Below is a small trained network, with its code and all its weights. Each question gives an input and a class and asks what happens when units are switched off, that is, made to give their printed mean instead of their output.

import numpy as np


def w(rows, s, z=0):
    codes = np.array(rows[::2]) - 128.0
    scale = np.full(codes.shape[1], s)
    scale[-1] = z or s
    return codes * scale


def f(y):
    return y / 2 * (1 + np.tanh(0.7978845608 * (y + 0.044715 * y**3)))


def log_softmax(a):
    a = a - a.max(-1, keepdims=True)
    return a - np.log(np.exp(a).sum(-1, keepdims=True))


def net(x, mask):
    res = np.array(x, float).reshape(1, 6) / 4 @ E
    y = f(res @ A[0][:, :-1].T + A[0][:, -1])
    res = res + np.where(mask, y, B[0][:, -1]) @ B[0][:, :-1]
    return log_softmax(res[-1] @ U[:, :-1].T + U[:, -1])


A, B = {}, {}
E = w([
[113,206,133],'x0',
[253,118,71],'x1',
[106,88,97],'x2',
[12,74,69],'x3',
[185,39,146],'x4',
[139,103,21],'x5',
],0.0067)
A[0] = w([
[105,31,103,75],'N1',
[96,20,94,23],'N2',
[109,87,115,116],'N3',
[161,139,40,45],'N4',
[105,108,121,175],'N5',
[103,137,133,118],'N6',
[114,140,135,109],'N7',
[164,68,196,7],'N8',
[97,96,239,3],'N9',
[110,136,135,108],'N10',
[6,169,134,142],'N11',
[213,62,141,161],'N12',
[121,133,133,96],'N13',
[117,125,195,25],'N14',
[129,128,131,112],'N15',
[189,113,114,118],'N16',
],0.016,0.0049)
B[0] = w([
[91,119,44,195],'N1',
[94,106,26,198],'N2',
[103,165,84,154],'N3',
[179,131,251,177],'N4',
[93,172,101,158],'N5',
[95,133,138,139],'N6',
[98,44,169,130],'N7',
[197,113,157,171],'N8',
[165,144,227,183],'N9',
[116,160,127,131],'N10',
[15,127,165,254],'N11',
[201,150,32,242],'N12',
[137,174,117,122],'N13',
[121,115,183,149],'N14',
[139,167,115,124],'N15',
[160,70,157,184],'N16',
],0.028,0.009)
U = w([
[87,173,98,12],'0',
[186,140,48,50],'1',
[82,147,3,255],'2',
],0.007,0.00078)

Each question gives the input, the list of numbers given to net, and the class t.
The units are the neurons (one row each of A and B). Each row of codes is followed by its name. A weight is (code - 128) times the scale printed after its matrix; where a second scale follows, it is the last column's (A, B and U).
mask holds one flag per neuron, in row order. A switched-off neuron (its flag False) gives its mean, the last column of its row in B, instead of its output. The means were averaged over made-up inputs and are rounded, as every weight is.
A unit's drop is (log p(t) with every unit on - log p(t) with that unit switched off) / (log p(t) with every unit on - log p(t) with every unit switched off).
The circuit of an input: a set's keep is (log p(t) with only the set's units on - log p(t) with every unit switched off) / (log p(t) with every unit on - log p(t) with every unit switched off). Starting from the 12 units with the biggest drops (on a tie, the unit counted first), units are removed one at a time, each time the one whose removal leaves the highest keep (on an exact tie, the one counted first), for as long as the keep stays at least 0.8.
units of the circuit, in order: the units of the circuit, biggest drop first
most important unit: the unit with the biggest drop
k most important neurons: the k neurons with the biggest drops, biggest first
drop of u: that unit's drop, to one decimal
input [6,2,-4,2,-3,8], class 0: units of the circuit, in order => N12; N4
input [-5,-6,-6,-8,0,8], class 1: most important unit => N11
input [-6,-6,-7,-3,-1,3], class 0: 3 most important neurons => N12; N2; N1
input [8,-5,-3,-3,-7,7], class 0: 3 most important neurons => N12; N11; N2
input [-5,-6,1,-4,-6,8], class 0: 4 most important neurons => N12; N2; N1; N11
input [4,8,7,3,5,1], class 1: 2 most important neurons => N4; N11
input [-4,3,6,-3,1,4], class 1: 2 most important neurons => N11; N4
input [-6,3,-7,-5,-8,4], class 1: drop of N11 => 0.7
input [7,-1,3,-1,0,4], class 0: drop of N2 => 0.4
input [8,1,-8,3,0,5], class 0: drop of N2 => 0.2
